(in the rows, 128 means zero)
Each row has two labels, one from each of two sets.
[151 98 166 120 145 128 98 90 92 110 145 136 145 118 161 126 119 119 134 149] : <40> & Q912
[129 159 151 125 124 132 118 115 142 119 117 131 169 128 140 116 128 126 131 171] : <34> & q298
[120 114 137 121 129 134 104 138 135 119 132 134 140 129 130 133 124 155 131 125] : <40> & Q912
[123 170 150 119 110 142 111 137 158 105 107 138 170 126 147 75 124 112 135 158] : <40> & q298
[137 176 145 105 114 133 121 121 127 122 119 136 144 116 139 102 133 90 137 108] : <40> & q298
[128 127 135 122 140 141 124 115 86 140 137 138 114 120 138 129 111 76 124 150] : <36> & q298
[113 153 169 110 123 126 122 111 164 111 107 121 178 118 144 87 115 155 126 164] : <34> & Q912
[150 122 150 117 126 130 124 118 167 102 130 134 167 123 140 114 116 134 137 161] : <36> & q77
[133 142 140 128 129 129 136 132 126 118 126 131 152 114 140 120 127 86 131 137] : <36> & q298
[126 147 156 123 126 136 113 99 128 126 129 130 142 125 144 101 115 94 132 176] : <34> & q298
[85 138 125 154 116 165 128 145 183 121 141 122 148 122 121 108 86 228 144 198] : <40> & q77
[121 179 153 106 113 134 125 121 156 120 116 127 168 112 139 98 126 109 131 160] : <34> & q298
[98 150 143 125 121 144 134 115 157 127 131 130 135 132 140 95 107 119 130 181] : <34> & q298
[113 132 146 139 137 138 137 107 139 117 125 125 133 116 129 97 101 152 131 190] : <34> & q77
[94 190 130 131 89 157 160 144 154 133 115 133 136 139 123 82 119 93 145 136] : <40> & q298
[125 142 158 129 127 126 110 121 153 112 128 128 164 119 133 141 124 155 131 154] : <34> & Q912
[113 180 161 114 106 147 133 100 149 119 122 127 200 126 149 84 114 109 131 183] : <34> & q298
[127 124 144 121 131 124 112 105 132 102 132 136 174 120 150 112 121 152 127 159] : <34> & Q912
[115 136 135 121 100 136 120 128 121 126 126 135 140 116 132 98 117 118 134 121] : <40> & Q912
[100 105 141 129 133 138 132 122 124 135 139 121 125 137 130 116 99 144 134 182] : <34> & q298
[100 123 135 120 118 149 143 123 145 125 131 129 146 127 143 74 99 128 139 161] : <36> & Q912
[124 152 135 120 117 144 134 125 142 126 130 129 150 123 131 96 120 85 133 155] : <36> & q298
[119 176 150 120 115 146 111 130 147 120 125 130 155 128 138 98 115 117 138 149] : <40> & q298

Each row has two labels, one from each of two sets.
[189 115 136 103 118 104 90 158 149 138 139 86 88 114 166 105 108 180 144 158] : q304 & W
[148 107 119 109 114 114 141 152 142 137 128 96 83 115 153 131 99 180 125 166] : Q690 & M
[198 100 118 131 101 106 126 190 152 129 144 64 57 120 188 114 102 190 119 170] : q304 & M
[171 107 136 126 114 118 121 160 164 144 143 99 73 121 168 124 89 186 135 163] : Q690 & W
[189 102 116 179 108 105 115 162 127 138 137 80 79 116 208 112 78 166 102 164] : q304 & M
[176 117 135 148 130 108 119 144 137 136 138 90 92 114 159 114 90 171 117 165] : Q690 & W
[179 108 118 133 111 101 126 159 140 124 134 91 97 127 195 108 99 159 123 177] : q304 & M
[176 94 124 138 115 118 130 159 150 130 156 67 40 126 187 117 106 200 116 144] : Q690 & W
[178 108 117 136 119 110 134 154 143 124 127 105 97 131 188 113 100 180 109 168] : q304 & M
[167 109 128 161 119 109 116 176 142 138 150 108 70 122 185 128 102 192 122 139] : q304 & W
[188 114 140 85 116 111 97 162 155 141 150 78 78 116 148 101 104 183 135 157] : Q690 & W
[221 104 144 116 126 93 97 152 148 110 143 63 60 112 176 86 108 166 112 160] : q969 & W
[184 105 131 125 125 111 120 160 145 136 145 84 68 111 165 114 96 183 124 163] : q339 & W
[190 97 137 117 123 103 105 155 143 140 144 81 78 110 178 100 80 183 127 171] : Q690 & W
[178 99 114 124 105 100 136 166 152 134 130 89 72 127 183 121 105 187 112 152] : q304 & M
[175 116 132 121 115 113 122 139 149 140 131 108 109 128 147 127 94 157 113 172] : Q690 & M
[175 114 101 125 126 110 135 154 148 115 136 80 72 118 148 116 118 164 113 145] : q339 & M
[186 103 115 140 131 107 153 151 149 123 133 112 69 135 157 136 89 185 105 158] : q339 & M
[176 98 128 133 112 100 106 161 129 133 152 86 72 122 194 105 99 164 135 155] : q304 & W
[204 115 131 146 122 101 123 140 135 124 150 100 83 120 173 109 88 133 116 157] : q969 & M
[168 101 114 129 120 104 119 160 137 129 143 104 75 134 173 122 106 188 119 155] : q304 & W
[151 117 127 115 122 103 101 144 136 145 137 124 113 129 169 111 112 156 152 151] : q304 & W
[195 109 126 118 112 110 130 162 150 137 139 82 70 125 167 112 76 176 127 170] : Q690 & M
[176 101 108 149 115 103 135 170 142 138 139 103 86 136 203 115 84 171 121 174] : q304 & M
[172 107 129 133 131 113 122 152 135 131 145 100 60 123 165 112 97 165 130 153] : q339 & W
[181 116 138 134 122 118 113 154 138 146 134 86 81 113 163 109 94 177 131 154] : Q690 & W
[183 116 125 166 110 104 118 150 128 144 144 101 100 120 184 118 85 144 121 169] : q304 & M
[186 115 118 50 128 106 146 164 180 132 118 110 84 133 127 127 106 177 128 181] : q339 & M
[176 111 125 120 123 100 140 165 135 154 134 107 94 113 172 111 65 185 132 203] : Q690 & M
[165 113 117 105 126 114 137 148 144 129 131 80 79 131 178 118 98 175 120 162] : q339 & M
[195 105 142 152 132 97 111 142 140 125 138 85 91 107 159 104 93 175 102 152] : q339 & W
[162 87 112 138 110 109 133 158 138 122 131 107 91 134 165 127 102 158 115 161] : q304 & M
[169 110 135 136 132 106 129 135 143 129 128 119 103 121 148 113 98 167 114 155] : q969 & W
[199 103 124 117 98 113 133 165 151 127 133 55 50 114 169 128 91 189 117 170] : Q690 & M
[210 105 122 114 110 102 139 156 161 119 135 79 65 129 162 116 98 169 114 170] : q969 & M
[197 93 126 141 138 104 133 156 150 136 134 90 81 115 162 103 95 177 113 171] : q339 & W
[197 104 132 127 124 114 115 156 153 115 150 56 44 111 154 99 104 178 122 148] : q339 & W
[166 106 136 116 125 131 134 142 153 141 144 99 76 120 148 123 91 173 123 160] : Q690 & W
[183 125 133 109 115 107 119 141 128 153 130 114 139 123 151 114 84 144 123 174] : Q690 & M
[164 122 119 134 116 102 124 151 140 155 121 127 125 130 167 113 92 160 125 169] : q304 & M
[186 111 129 106 116 101 110 162 151 132 138 99 77 127 178 104 105 176 132 149] : q304 & W
[176 107 119 117 104 97 130 161 140 146 120 102 93 124 168 119 102 167 127 175] : q304 & M
[186 102 142 124 129 117 108 142 145 132 139 88 71 128 156 112 96 177 117 158] : Q690 & W
[207 102 139 129 110 110 114 162 141 136 149 65 61 110 168 113 80 182 122 165] : Q690 & W
[150 132 119 95 128 107 122 145 143 140 113 138 135 131 154 122 106 152 130 177] : q304 & M
[186 125 118 87 114 109 129 148 147 137 124 91 100 123 145 119 91 172 120 172] : Q690 & M
[173 113 127 145 124 109 134 135 134 137 135 106 92 133 167 117 84 160 118 150] : Q690 & M
[169 103 115 141 115 108 124 161 143 134 139 85 82 122 190 119 96 183 122 174] : q304 & M

Each row has two labels, one from each of two sets.
[122 135 145 125 126 129 127 133 132 136 123 126 111 123 138 121 130 121 145 124] : Q & B
[130 93 139 127 123 124 139 127 118 135 127 122 128 129 121 121 127 126 90 125] : C & B
[127 99 128 119 127 137 133 127 113 145 118 117 115 118 139 128 131 126 101 131] : C & B
[124 78 146 120 110 131 105 129 126 136 131 122 118 130 154 124 133 130 107 130] : P & B
[121 117 145 103 121 135 137 129 140 137 126 128 113 129 154 128 130 123 147 125] : Q & B
[114 112 145 125 113 128 116 129 128 136 126 127 114 128 160 122 123 128 137 124] : Q & B
[130 130 173 127 132 125 137 127 144 123 118 133 132 133 109 117 126 126 132 129] : A & J
[120 107 135 123 114 141 117 132 131 140 127 129 114 127 146 121 124 128 126 125] : P & B
[119 120 133 125 118 129 123 135 136 136 119 128 114 133 152 123 123 132 129 129] : P & B
[115 132 136 130 126 122 125 127 140 138 113 111 115 130 138 115 127 127 142 130] : P & B
[124 78 138 119 112 135 130 124 114 142 129 120 122 118 144 119 131 128 95 126] : C & B
[125 97 141 111 112 130 123 126 119 133 129 124 118 127 145 127 126 131 115 114] : P & B
[122 111 137 125 121 126 119 136 128 141 119 127 104 124 146 132 132 120 132 134] : P & B
